Below is a small trained network, with its code and all its weights. Each question gives an input and a class and asks what happens when units are switched off, that is, made to give their printed mean instead of their output.

import numpy as np


def w(rows, s, z=0):
    codes = np.array(rows[::2]) - 128.0
    scale = np.full(codes.shape[1], s)
    scale[-1] = z or s
    return codes * scale


def f(y):
    return y / 2 * (1 + np.tanh(0.7978845608 * (y + 0.044715 * y**3)))


def log_softmax(a):
    a = a - a.max(-1, keepdims=True)
    return a - np.log(np.exp(a).sum(-1, keepdims=True))


def net(x, mask):
    res = np.array(x, float).reshape(1, 4) / 4 @ E
    y = f(res @ A[0][:, :-1].T + A[0][:, -1])
    res = res + np.where(mask, y, B[0][:, -1]) @ B[0][:, :-1]
    return log_softmax(res[-1] @ U[:, :-1].T + U[:, -1])


A, B = {}, {}
E = w([
[249,10,118,103,70],'x0',
[157,199,128,135,65],'x1',
[140,132,122,146,138],'x2',
[132,125,254,211,116],'x3',
],0.0096)
A[0] = w([
[115,111,196,120,141,25],'N0',
[151,192,108,141,24,82],'N1',
[112,89,186,177,124,78],'N2',
[69,68,131,105,127,150],'N3',
[57,195,158,177,110,82],'N4',
[96,184,20,87,190,131],'N5',
[135,118,213,128,113,72],'N6',
[187,106,141,132,158,200],'N7',
[53,172,71,163,178,118],'N8',
[133,115,202,127,114,63],'N9',
[115,43,122,131,46,36],'N10',
[149,152,133,192,110,76],'N11',
[118,133,48,100,137,26],'N12',
[90,115,128,91,102,254],'N13',
[166,164,58,102,130,53],'N14',
[82,77,165,156,107,229],'N15',
[126,126,136,219,127,59],'N16',
[167,103,152,76,93,38],'N17',
[131,132,188,190,155,183],'N18',
[110,177,158,93,167,105],'N19',
[128,82,9,124,155,153],'N20',
[85,181,164,116,198,72],'N21',
[40,161,131,134,92,72],'N22',
[178,230,139,118,77,104],'N23',
[79,130,201,148,61,84],'N24',
[85,46,126,144,223,132],'N25',
[176,79,93,146,96,253],'N26',
[33,126,173,80,181,204],'N27',
],0.011,0.0067)
B[0] = w([
[69,64,162,25,130,134],'N0',
[170,72,200,27,228,167],'N1',
[37,117,145,83,81,165],'N2',
[162,127,185,107,161,163],'N3',
[171,103,144,132,56,205],'N4',
[57,151,161,82,24,250],'N5',
[36,52,78,119,102,158],'N6',
[147,125,110,140,42,193],'N7',
[165,63,123,185,83,225],'N8',
[50,59,62,97,145,149],'N9',
[162,60,135,185,66,173],'N10',
[87,120,150,56,87,136],'N11',
[64,52,129,82,87,165],'N12',
[152,228,142,157,92,206],'N13',
[49,94,127,58,62,164],'N14',
[110,215,153,105,76,200],'N15',
[48,134,147,54,102,143],'N16',
[133,28,67,173,59,158],'N17',
[80,172,90,73,52,201],'N18',
[182,60,132,155,91,165],'N19',
[97,159,129,60,89,238],'N20',
[179,2,111,168,96,194],'N21',
[198,30,59,199,114,173],'N22',
[162,76,244,93,205,172],'N23',
[62,146,78,49,65,166],'N24',
[204,104,200,25,188,200],'N25',
[172,125,146,169,30,255],'N26',
[163,123,165,168,81,235],'N27',
],0.0081,0.0098)
U = w([
[156,51,83,163,55,81],'0',
[58,132,93,69,49,34],'1',
[153,174,164,117,42,236],'2',
[163,74,233,53,132,131],'3',
[150,173,116,145,88,213],'4',
[127,202,4,197,167,2],'5',
[154,164,6,191,254,2],'6',
[145,152,46,182,237,2],'7',
],0.011,0.0078)

Each question gives the input, the list of numbers given to net, and the class t.
The units are the neurons (one row each of A and B). Each row of codes is followed by its name. A weight is (code - 128) times the scale printed after its matrix; where a second scale follows, it is the last column's (A, B and U).
mask holds one flag per neuron, in row order. A switched-off neuron (its flag False) gives its mean, the last column of its row in B, instead of its output. The means were averaged over made-up inputs and are rounded, as every weight is.
A unit's drop is (log p(t) with every unit on - log p(t) with that unit switched off) / (log p(t) with every unit on - log p(t) with every unit switched off).
The circuit of an input: a set's keep is (log p(t) with only the set's units on - log p(t) with every unit switched off) / (log p(t) with every unit on - log p(t) with every unit switched off). Starting from the 12 units with the biggest drops (on a tie, the unit counted first), units are removed one at a time, each time the one whose removal leaves the highest keep (on an exact tie, the one counted first), for as long as the keep stays at least 0.8.
circuit, biggest first: the units of the circuit, biggest drop first
most important unit: the unit with the biggest drop
k most important neurons: the k neurons with the biggest drops, biggest first
drop of u: that unit's drop, to one decimal
input [4,-8,-7,-6], class 3: most important unit => N25
input [-1,8,1,-4], class 3: circuit, biggest first => [N1; N23]
input [-6,6,4,4], class 0: circuit, biggest first => [N22; N21]
input [2,6,1,-2], class 3: circuit, biggest first => [N1; N23]
input [-8,4,1,-8], class 0: circuit, biggest first => [N8; N22]
input [-6,8,-2,-7], class 3: circuit, biggest first => [N23; N1]
input [-5,-2,5,0], class 0: circuit, biggest first => [N21; N8]
input [7,8,-1,0], class 3: 2 most important neurons => [N1; N23]
input [-7,-5,-7,6], class 0: 2 most important neurons => [N21; N22]
input [1,-6,3,-5], class 3: 2 most important neurons => [N25; N18]
input [7,8,-1,7], class 3: 2 most important neurons => [N1; N23]
input [7,-8,-3,-3], class 3: 4 most important neurons => [N25; N3; N8; N20]
input [-8,-7,-4,-6], class 0: 2 most important neurons => [N8; N21]
input [-1,-8,-2,-2], class 3: circuit, biggest first => [N25]
input [-2,6,1,3], class 3: circuit, biggest first => [N23; N1]
input [6,2,1,-7], class 1: 2 most important neurons => [N20; N14]
input [-3,-8,-5,-7], class 3: 3 most important neurons => [N25; N3; N18]
input [-2,-4,1,5], class 1: drop of N18 => 0.4
input [-8,-4,-7,3], class 0: drop of N21 => 0.2
input [5,-6,2,-7], class 1: circuit, biggest first => [N20]
input [-7,2,0,7], class 0: drop of N19 => 0.1
